Rows near named flat spaces through zero
z767-z469: [  31  230  -95 -249   48  -40  218  133  129  102 -219  -72   46  234
 -146  -61 -179  117    5 -178]
z188-z152: [  93  -78  115  -63   82  -75  -62  -47  231  -43  113   45   32  -12
   42 -184  195  150   30  -22]
z45-z225: [ -44 -289  230  386  -56  197 -240 -164 -297   -4  463   59 -241 -271
  117  375   17 -399   11  260]
z45-z225: [ -28 -389  152   80  214 -111 -189 -291   -7 -101  -60  -36  241 -196
   25  -70  359  277   47   79]
z767-z469: [  31   -4 -111 -198  -23 -138   45   78  377 -187   -1   44  -74  -94
  187 -355  114  177    6  -43]
z272-z649: [  -9 -104  -34  119  225 -201  103 -148 -148 -171    6  118   80   65
 -232  164  116 -178   18   94]
z272-z649: [  28   35   -4 -152  134 -156   76  -71  272 -157  127   19   23  327
 -177 -300  225  129  111   80]
z272-z649: [  -8 -100    4   41  -90   42 -199  -39  115  -91  191   38  -70 -101
   87 -297  280   55  -27  160]
z272-z649: [  -6  279    5  -92 -225  176  112  182  136   42  178 -106 -231  376
  167  -83 -299  -21   54  -69]
z272-z649: [  21   35   60 -155   43   -5   47   -8  148  -17 -105  -37   67  162
  -80 -144  156  302  110  -80]
z188-z152: [  80 -118   37  -99   65 -109 -139  -37  208  -67 -218  155  138 -213
  -55 -281  314  351   28  -63]
z188-z152: [  93   30  181  -74  106  -29  -18  -66  151   -4   59  110   31  235
 -266  -82  197  172  174    0]
z767-z469: [   9 -115  140  244  188  -22   68 -148 -263   14  199    2  -25  146
  -72  395 -230 -348  -42   43]
z272-z649: [ -13 -114   42  -72    8    7 -214  -77   32  121 -208  -12  204 -256
 -101 -121  229  273   56   35]
z767-z469: [  32 -172  184  149  -40   60  -85  -32  -29  -31  251  120 -210 -334
  176  321  -63 -205   95   47]
z188-z152: [ -42 -148 -101 -120 -172    4 -179   63  213  -35 -224 -111  102 -480
  488 -340  138  387  -92  -99]
z767-z469: [ -55 -286   13  157 -119   25 -281  -86    5 -138  105   84  -75 -489
  277  -89  201    4  -18  165]
z272-z649: [-136  -71    5  239  -87  125  -40  -80 -298  -19  211  -55 -160   17
   47  306 -234 -353   26  200]
z868-z620: [ -41  -18    0   78 -100   93  -45   30 -151   82   -1  -36  -30 -200
  105  199  -91 -108  -12   11]
z767-z469: [ -68  -10 -117  -75   86  -43  108  -14  -82   15 -366 -128  164   75
  -14  -29 -139  185  -84 -132]
z188-z152: [  -7 -111  -16  120   16  -19 -123  -67 -101   -7  130   41   27 -202
  -25   17  198 -152  -70  145]
z45-z225: [ 118    6  242   29  127   14  -70  -96   63   58  299  152  -54  191
 -363   55  227  -85  153  120]
z868-z620: [  45    2  -84 -204  122 -179   51  -10  270 -146 -114  106   60   36
 -199 -321  304  223   57    6]
z439-z482: [  65  282   33  -57  -29   16  284  147   42    8   70  -29 -106  441
   48  151 -331  -89   48 -195]
z868-z620: [  91  140  -30 -289  148 -108  312  117  281  -36 -204  -76   24  282
   29 -152 -115  274  -28 -315]
z439-z482: [  62 -151  204   99  -32   -4 -366 -154   85  -29  125  226   89 -170
 -169 -171  460  170  185  201]
z439-z482: [-215  508 -302   57 -511  389  155  340 -441  171 -379 -129 -200  349
   37  219 -727 -157  -35 -100]
z868-z620: [  21   92   25  107   54  -22   92  -27 -122  -55   83   68  -13  316
 -162   95  -44 -144   14   22]
z45-z225: [   1   31  -59  -23   64  -18   11   -4  -85   72 -176   -6  119   29
 -172  -25   36   43  -69  -27]
z188-z152: [ -39 -157  -92  113  235 -114   98 -102 -322   13 -275   16  156 -189
 -185  304  -53 -152 -146  -35]
z868-z620: [ -65  336 -313 -325  -85   -7  226  236   23  147 -565  -95  113  100
 -201  -98 -245  197  -24 -198]
z45-z225: [  90   93  273   84 -171  152 -142   49  109  170  561   82 -272  -26
   79  256 -199 -342  198  130]
z272-z649: [ -11   81   68   36  -30   63  -63  -26  -95  112    6   52    4  118
 -237  126  -92  -73  122   80]
z439-z482: [  22 -185  109  267  -45  -59 -246 -108    6  -39  563  174 -204 -345
  139  201  -98 -549   39  318]
z45-z225: [  51   36   43  -12  -53  -11  -77   21  115  -29  -26   92   17   42
   23 -154   45  131   38  -33]
z439-z482: [   2   29  -92   48   -2   60   64   58 -143  -18 -340  -76  129  158
  128 -173  -41  238 -256 -231]
z272-z649: [ -12 -272   12  -60   19  -53 -279 -109  141  -25 -282   -8  237 -406
  145 -346  343  459  -40  -15]
z439-z482: [ -67 -199   35   -2    4    6 -142 -119   48  -61   19  -73   51 -172
   97 -120  215  169   50  104]
z868-z620: [  12 -141  138  195  107  -79   -2 -129 -123  -86  242  158 -110  -98
  -77  389  -92 -336  131  131]
z45-z225: [ -97  -93    0  207  215  -19   81 -206 -413  -31 -131  -58  156  319
 -310  235  -47 -112  -47   77]
z188-z152: [ -34 -204  -75   29  176 -194   42 -121    9 -140  -19  -34   95 -163
  100    5   47  -49  -77   35]
z188-z152: [  61 -146  -66 -142   67 -170 -157  -50  340 -139 -120   15  205 -147
  140 -604  448  424 -112  -27]
z767-z469: [   8  222 -138 -235   48   12  154  124   19  189 -390 -112  151  209
 -226 -122 -140  202  -86 -192]
z188-z152: [  65  -14  -40 -170  267 -164  188  -16   32   19 -424   -5  242   48
 -205  -22   70  276  -65 -244]
z439-z482: [ -80   60  -58   35 -126  134   -8   44  -71   13   23  -68 -131  123
   49  -29 -196  -66  -30   48]
z767-z469: [  54   -8  -59  124 -188  -71 -145   70  127 -232  198  269 -141 -239
  203 -185  214 -110    1  110]
z45-z225: [ -47  -52    2   63   21   50   73   -9 -127   43   53 -115  -62  -34
  123  214 -222 -161  -64  -21]
z868-z620: [  59  -29  127    6  299  -94  156 -140  -13  -15  178   -4   13  370
 -316  116   32 -125   33   32]
z272-z649: [   4  -35  115   26   81   23  -31  -92  -56   55   92   15    9   78
 -210  122   69  -44  105   86]
z767-z469: [  56 -284  280  292 -136   86 -558 -181  -38   39  324  241   24 -494
   42  -13  422  -38  123  296]
z439-z482: [  96 -364  236  289   85  -64 -231 -194   50 -244  563  231 -165 -320
  153   27  462 -224   11  235]
z45-z225: [  34  166   13  -89   10    6   49   36   62   49  -85   28   38  308
 -208 -106  -43  107   63  -47]
z868-z620: [  40 -370  140    7  102  -75 -249 -163  148  -92 -164   37  194 -414
  206 -233  394  438  -17  -53]
z439-z482: [ -50  397 -320 -427   19  -12  382  279  -21  322 -801 -275  255  193
 -151   23 -529  288 -125 -430]
z868-z620: [ -63  -89  -82   46 -143  -50  -78    3  143 -198  222   16 -152 -187
  328 -130   -2 -104   23  142]
z45-z225: [  36  141  -59  -69   29   47  172  102  -21  -12 -111   13  -62  231
 -133  -53   -3   45  -81 -126]
z868-z620: [ -22   40 -129 -101  134 -132  173   -9    7  -50 -211  -90  150  165
  -55  -77  -27  102  -68  -96]
z188-z152: [ -45  -76    7   18   60   13   70  -41 -101    0 -129 -114   62   10
   94  106  -93   75  -40  -88]
z767-z469: [  85   90   63   51  106  -17  103    9  -86   47    1   53   39  232
 -154  104  -50  -75  -53  -95]
z868-z620: [  25 -160   67  210  -20 -106 -136  -89   -2 -168  328  197 -102 -267
  124  129  113 -287   66  191]
z767-z469: [ -30  -70  100  288  -97   51 -173  -90 -281  -22  112  167  -14 -141
  -52  301   22 -224  110  163]
z188-z152: [  23 -182  -77   13   81 -213  -55  -55  151 -164   83  104   13 -349
  150  -93  137  -89  -51   78]
z188-z152: [ 19 -54  99  -1  14  13 -61 -44  69  15  83   5 -16  -9  18  -4  13  39
  62  20]
z45-z225: [   4 -257   39  -50  219 -149   25 -140   97 -100 -143  -89  166 -131
  150  -83  119  246  -58 -101]
z439-z482: [  39   73  -15  -51   78  -24   62   13  -55   27  -92   90   49   51
 -310   36  199   15   32   -2]
z272-z649: [-129 -323   37  303   55   -4 -161 -238 -284 -131  155  -12   -4 -196
   79  200   50 -218  -14  248]
z45-z225: [ 124   26  -49  -55   21 -130 -215   19  128   46 -309  232  264 -167
 -205 -374  310  277  -80  -51]
z767-z469: [ -27  -41  -15  -25   29  -74   68  -48  188 -156  390 -106 -132  152
  178 -132   40 -140   16  134]
z439-z482: [ -34  216 -135   58  -84  118   90  135 -301  215 -277  -64   53  128
  -89  185 -406 -148 -170 -130]
z188-z152: [  15  278 -225 -143  -13   -4  347  257  -49  104 -331  -88  -47  151
   75  119 -544  -95 -208 -322]
z868-z620: [ -80 -241  -12   46   13  -53 -146 -144   80 -174  147  -16  -29 -193
  121 -160  233   36   38  200]
z272-z649: [ -25 -335  -74  120   58 -113 -211 -128  -29 -181 -150   92  135 -475
  159 -208  375  154 -151   68]
z439-z482: [  45 -199   48   57   35 -178 -188 -112  225 -188  306  196  -59 -302
   63 -138  282 -110   91  221]
z439-z482: [ -90  -57   -1   53  -31  142 -177  -77 -194  198 -237 -164  180   24
  -49  -68 -107  159  -94   16]
z45-z225: [ -35  209   39  -91  -55  158  178   76  -37   81   28 -138 -108  422
 -102   91 -186   26   95  -66]
z767-z469: [ -29 -357   90  183  -62   62 -152  -80   14 -135  213 -145  -66 -401
  677  -44   81   52 -178  -25]
z868-z620: [  -4 -151   -3   31   77  -76 -212 -147   18  -63  -50   95  162 -105
 -210 -258  426  159    9  168]
z272-z649: [ 108  122 -167 -224   78 -212  179  155  200  -23 -397   30  218  -97
   96 -200   48  273 -135 -314]
[ -25  -27   86  135 -114   88    8   12  -19  -35  382  -62 -227   -8
  308  203 -228 -284   29   70]
z188-z152
[ 164 -268  341  -91  188  -76 -246 -186  345  -19  211  129  101 -199
 -109 -228  630  356  178   55]
z45-z225
[  27 -295   60   12  168 -122  -98 -156  115 -135    7  -28  139 -207
  150 -204  358  224  -80    2]
z439-z482
[  54  272 -102 -213 -161   19   -6  190  190   79 -267   70   69   89
  -94 -296   42  279   41 -128]
z272-z649
[ -46  -52  -74   53  -27   41  -37    9 -146   66  -35  -44    9 -222
   26  103   -2 -119  -93   44]
z45-z225
[-171 -217  -37  338 -303  232 -369  -59 -316   27  163  -32 -139 -469
  321  118  -97 -265  -92  278]
z188-z152
[ -20  150  -84  -38    4  -13  189   83  -73   38  -79  -42  -34  151
  -38  168 -283 -135  -11  -82]
z767-z469
[  49  -65  -34  -21   37 -143 -121  -37   90  -43  -90  115  170 -221
  -41 -162  286  117   -2   31]
z45-z225
[  90  -40  182   58  119   15  -47  -83  -65  -13   69  236  -33   31
 -418  132  332   -6  151   75]
z868-z620
[-184   94 -410   34   44  -67  233   47 -388   -8 -553 -176  190  125
  -51   74 -390  -87 -279 -100]
z45-z225
[ -72   87 -246   44   -1   -1  185   96 -314  -33 -453   -5   90   -3
  -68  118 -124   -3 -186 -154]
z188-z152
[  23  103  -68  -94  -35  -33  169  117  128  -59   61  -50  -94   60
  181  -24 -100  -33  -34 -105]
z868-z620
[ 134   83   10 -171 -288   84 -285  201  435   34  109  165 -112 -357
  199 -525  369  265   -4   -3]
z868-z620
[ 113   44  289  184   24  180   84    5 -121   39  386   39 -223  306
    8  292  -75 -211   13  -65]
z439-z482
[  -1  442 -363 -502   15 -119  563  370  166  117 -839 -229  186  263
   91  -67 -569  401 -126 -605]
z868-z620

Rows near named flat spaces through zero (a row that begins with a name and a colon came from that space)
z621-z136: [ -86   30  117  -51 -180  114   54   24   -9  -60 -127  129   99 -159
  -97   23 -126  127  -87   37]
z580-z421: [  82  -25  -16 -124  -31  102  288  173  181 -146 -216  243  207   45
 -214 -393 -201  -14  372  -50]
z91-z356: [ 101  217 -115   74 -108    5   41  -77 -111   -5 -228  129  215 -132
  -74  134 -274  134   32   36]
z91-z356: [  50  142  121 -363   11  163 -140    7  220 -328 -108   63   92 -176
 -142 -223  188  -98  321   57]
z362-z599: [ 116   77   75  -26   92   44 -136  -81  -14  -96  171 -155  -61 -116
   49   92  258 -105  -30  121]
z91-z356: [ 177   17   77  -64  -94  -30 -139 -146  -61    8 -131  113  153  -87
   84   69  -37  -13   45   51]
z362-z599: [-246 -169  -83  -14  257 -230  -77  134  -68  231   51 -336 -296  241
  -71  -71  131  -29 -262 -154]
z91-z356: [  87  178 -141    6  120  -11 -344 -203  -92   72  286 -208  -32  -93
  -64  313  143  152 -134  -29]
z91-z356: [-132 -117  412   33  209  109  118  -95  -64 -133  302 -268 -281   98
  165   50  394  -47 -133   86]
z91-z356: [  26   19  271 -173  -50  245 -259 -304  -14  -24  136  108  112 -196
  -39  217  115  333  107  -36]
z621-z136: [ 112  109  -50   29 -107  -71  219  147   -2 -149 -226   22   23  -19
   90 -136  -32 -211  -72  126]
z362-z599: [  68  113 -120  161   52  -51  -10 -150 -138  200  172 -241 -170  179
  272  241  258  194 -206 -175]
z621-z136: [-270  -87  200  420   81 -178  303   39 -320  136  404 -466 -626  303
  480  274  299  -36 -897   -3]
z580-z421: [ 134  189  -94 -175  171  -84 -417 -245  -22   85   -6 -210  -88   36
  181  131  373   37  132 -148]
z91-z356: [ -74   72 -153  264 -185 -191  162   81 -167   87   16 -111 -117  125
  188  173 -132  -33 -538    3]
z91-z356: [ 110  200 -227  149 -148  -85   79  -28 -156  -37 -263  284  275 -190
 -174  178 -598   90  -27  158]
z621-z136: [ -57   72   84  239  -43  -64  309  152 -139  -48    7 -107 -243   12
  212    5   14 -147 -392  100]
z362-z599: [ -73  171   23  -33   -3   64 -198 -179   -9 -127   14    8   81 -124
  -25  202  -30   33  101   68]
z580-z421: [-172 -281  227  -52  195  114  -21  -30   56   90  253  -60 -173   99
  -30  -48  190  108  103  -84]
z226-z185: [  76   -3  -70 -319 -207  -81 -295  -20   84    1 -251  -82  180  -32
  -24  -28  211  -39  -70  -23]
z621-z136: [  14  -29   61  136  205  -58  -49 -190  -68 -142  272  -39 -156   58
  198  222   43 -159   72  210]
z226-z185: [ 257  320  -96  -48 -119   63  -59 -123   65 -206  -93   18   96 -100
  238   68  208 -105  180   71]
z621-z136: [ -10  187   10  130  -79   42  159   49   -7 -147  -35  -19  -96  -64
  201   33   67 -135  -62   97]
z226-z185: [ 159  399 -132 -120 -313   51  -14  -96   54 -188 -429  179  349 -107
   53   -3 -129   39  191  -41]
z580-z421: [  42  117  -55  -85  -20  -54  -30   56   58 -207 -100  -26  -46  -76
   73  -37   92 -224    7  161]
z226-z185: [  65 -155  -88  -54 -343   47  415  303  310  -91 -483  327  302  164
  102 -500 -124 -273  444  -34]
z580-z421: [  56   81   23   12  148    8 -299 -315  -83   -2  115   81  166  -75
  -99  241 -187   91  245   29]
z621-z136: [-183   46    0  -98   31  233   40   15  268 -189  110  -50  181   93
 -234 -157   83    9  414 -103]
z621-z136: [ -82  -41   59  211  133  -62  241  163  -39 -101  145    7 -194   29
   12 -106 -166 -238 -108  132]
z621-z136: [ 231  125 -351  -62 -115 -182 -267  -86  -73  165 -390  244  318 -152
 -115  112 -381   68  164    5]
z580-z421: [ -96 -254   66   59   70  -97  402  334   55  132 -183   89 -202  239
   70 -459  -89 -140   25 -148]
z226-z185: [  -4 -194   45   95   22  -14  -22   35   -1  225   87  -36 -208   44
  269   14  231  -49  -29  -51]
z362-z599: [-187   96  183   36 -328  119  171   67  -19 -169 -168   46  128 -135
  -17   46 -109    3 -256  101]
z580-z421: [ 417  422 -501  -35   88 -157 -408 -245 -155  145 -247   56  222 -239
  -67  312 -159  170  212    3]
z362-z599: [-169  -82 -130  280   66 -193  343  228   -1   14  223 -340 -288  421
  202 -110  138 -274 -347  -55]
z580-z421: [  84  -29  143  101  -21    7  121  -24 -146  103   33  -96 -223  -14
  300  110  256   67 -271   23]
z91-z356: [ -87   43  -73  208  154 -154  167   94 -149  142  144 -202 -363  191
  169   17   49   16 -351 -126]
z226-z185: [   4  -48  -34    3  278   -7 -257 -105    0  144  353 -193 -161   53
  -37   82  209   48   54 -111]
z91-z356: [-235   95  329  200   12   42  174  -43 -158 -153  350 -249 -378   68
  264  174  197  -23 -545   43]
z580-z421: [-258  -68   66  -45  204 -140  -63    4  -94  138   25 -281 -189  231
  -79  -36   77   76 -214 -195]
z580-z421: [ -18   31   51  -85  -12  -15 -259 -237  -63  -88   43  160  298  -85
 -290  173 -390  118   70   56]
z91-z356: [ -42  180  -95   76 -203   49  -48  -15    9 -207  101   38   89 -190
  -42  227 -127  -53 -184  202]
z580-z421: [  93  196 -220  194   40   55  127  -54    5   40  -53   73  177   42
  -31   36 -187   69  322  -80]
z362-z599: [ -87  -18   48  233 -108  -83  335   81  -57  122 -224  -88  -34  286
  320 -117   36 -129  -57 -139]
z226-z185: [-134  -21  -48  108   96  -64   80  125   41   -9  251 -201 -277  168
  113  -56  164 -143 -190  -54]
z621-z136: [ 184  395 -262 -249 -155 -129 -289 -100   -8 -147 -509  -23  277 -176
  -30   84    3  -73   96   76]
z226-z185: [  74    7  114 -223   15  109 -133 -152  -17 -144  -93  228  263 -219
 -337   55 -253  211  191  117]
z226-z185: [-182 -114   74  106   20  -64  175  171  -47  100   46 -122 -220  124
   54 -100   31  -40 -285  -75]
z621-z136: [ 223  -58 -224 -303 -349    2 -256  -26  164    9 -336  515  430 -214
 -183  -49 -365  130  288   20]
z621-z136: [ 135  365  -72  118   59 -101  245   49  -38 -281 -298 -115 -142   18
  381  -67  178 -383  107  181]
z91-z356: [ -31 -100  -35 -238  -17  -21   90  268  271 -212 -229  -24  -16   52
   -9 -390  222 -361  237   94]
z580-z421: [ 119  170  -27   80    6  -21  194   42  -11  -31 -103 -203 -182  119
  377  -62  387 -139  -29  -38]
z580-z421: [-136  -36   64  211  -52  -10  103   -3 -124  170  156 -195 -279  101
  307  191  230   84 -375  -72]
z362-z599: [  83  -44    7   11  -26   43  119   -4   23   55  -28  190  105   67
  -47 -120 -183  123  151 -120]
z91-z356: [ 137   75 -112 -368 -363   44   -8  124  236 -145 -657  245  373 -116
  -30 -285   20  -85  344   13]
z91-z356: [   9    8  216 -264  321  204 -178 -125  114 -208  365 -157 -231  -78
  -78  -21  451   92  186   24]
z580-z421: [  96   33  -37  141   11   57  -33  -20   -9   86  117 -132   23  -56
   77   86  179  -75   29   28]
z621-z136: [ 176  186 -140    9   76  -15 -182 -173  -50  -56 -122  165  173 -191
  -50  163 -205   -5  308  130]
z91-z356: [ 281  155   67 -314 -178  217 -165 -116  207 -350 -142  279  287 -315
  -28  -52  101  -63  417  199]
z226-z185: [-281 -268  170   67   10   16   18   41  -71  361 -109  188    3   57
 -138  -90 -332  249   22 -261]
z362-z599: [ -66   31   -4    0  -43   86 -133 -153  -15   45  130  -19   31  -21
    2  215   46  206  -19  -55]
z621-z136: [ -66   49 -247  108 -148 -258  175  254   25  -81 -151  -33  -55  159
   81 -141 -188 -325 -269   56]
z226-z185: [ 21 -64  50 -93 -68  33  32  43  65 -24 -39 137 -56 -16  72 -93  24  28
  30 -21]
z226-z185: [ 148   86  -76 -134  -34   19 -103 -134   22  -86 -176  205  262  -85
 -131   30 -202   93  279   41]
z580-z421: [-175 -342  146  -54  153    4  -18   71   74  172  184  -86 -203  182
    9 -143  188   15   19 -137]
z362-z599: [ 143  274 -204  178   74   36  -90 -194 -113   65  202 -105  -97  -58
  176  345  126  181  -30  -23]
z621-z136: [-192   47  182   58   94   55   30  -47  -38 -177  186  -44 -202  -41
   58  105   19  -42 -106  108]
z362-z599: [  88   28 -212  274  191  -50  143   44  -58  189  249 -225 -220  169
  169   67  192   -1  -48  -91]
z226-z185: [-151 -409   80 -152 -135   27   30  110  139  131 -297  343  224   20
 -179 -212 -285   44  303  -21]
z362-z599: [  93  339  -40  -27  139  -88 -246 -240 -152 -123   59 -176  -80  -70
   85  255  100   15 -115   46]
z362-z599: [178 102 -94  65 149 -63 -50 -91 -81 100  14 -78 -82  33 147  61 121   9
  77 -48]
z226-z185: [  23   39  136  -87  191   30 -234 -121  -63   65  128 -210 -249  -89
  149  115  405   37  -53  -19]
z362-z599: [  30  198  106  253   21  -52   60 -169 -269   25  142 -167 -146   11
  232  291   27   65 -376   23]
z362-z599: [ -44   63   10   44 -300  118  125  112   22 -151   29  -35   20 -185
   30  133   96  -11 -331  192]
z226-z185: [  49   47 -104  160  -44 -135  113   24  -95   73  -99  -34  -64   96
  209   51  -32  -85 -130    6]
[ -70 -173    7  188 -171  -68   93   81  -72   55  179    7  -66   11
   77  142 -108  -62 -399  126]
z226-z185
[ -53 -283  238 -201  -91   58   46   12   25   72  -90   97   24   57
  -40 -121   60  178  -54  -73]
z621-z136
[  56   -8  208   92  -11   56   17  -74 -142   27   72   54  -19 -148
   29  108  -63   60 -152   77]
z362-z599
[-144   12  312   14  -61  172 -111 -183 -124 -113  537 -118 -325 -153
  140  394  257  273 -566   88]
z621-z136
[   6  -92   32  183  -68   19  388  121    7   15 -223  166   65   98
  126 -157 -167  -98  186   34]
z621-z136
[ -13  108  -95  138   30 -169 -205 -185 -209  102   15  -59  106   -6
  -63  288 -269   44 -181   21]
z580-z421
[ 148   -8    8  -37  -64  105 -141 -194   33  -17   60  241  317  -90
 -152   88 -233  134  280    8]
z580-z421
[ 218 -101  -58 -249  -66   66 -276 -115  151  121 -149  195  249  -62
  -25  -83   89   85  429 -104]
z226-z185
[-158 -350   77  184   79  -98  145  134  -49  322  218 -120 -263  279
  133  -93   73    6 -251 -185]
z621-z136
[  24  -80 -202   72 -269  -70  300  273   76   87 -197   48  125  148
  -16 -212 -124  -50 -149  -82]
z226-z185
[  84   94  -82 -309  188  -26 -397 -191   -7 -201  -21   27  210 -228
 -424  152 -141   79  192  202]
z580-z421
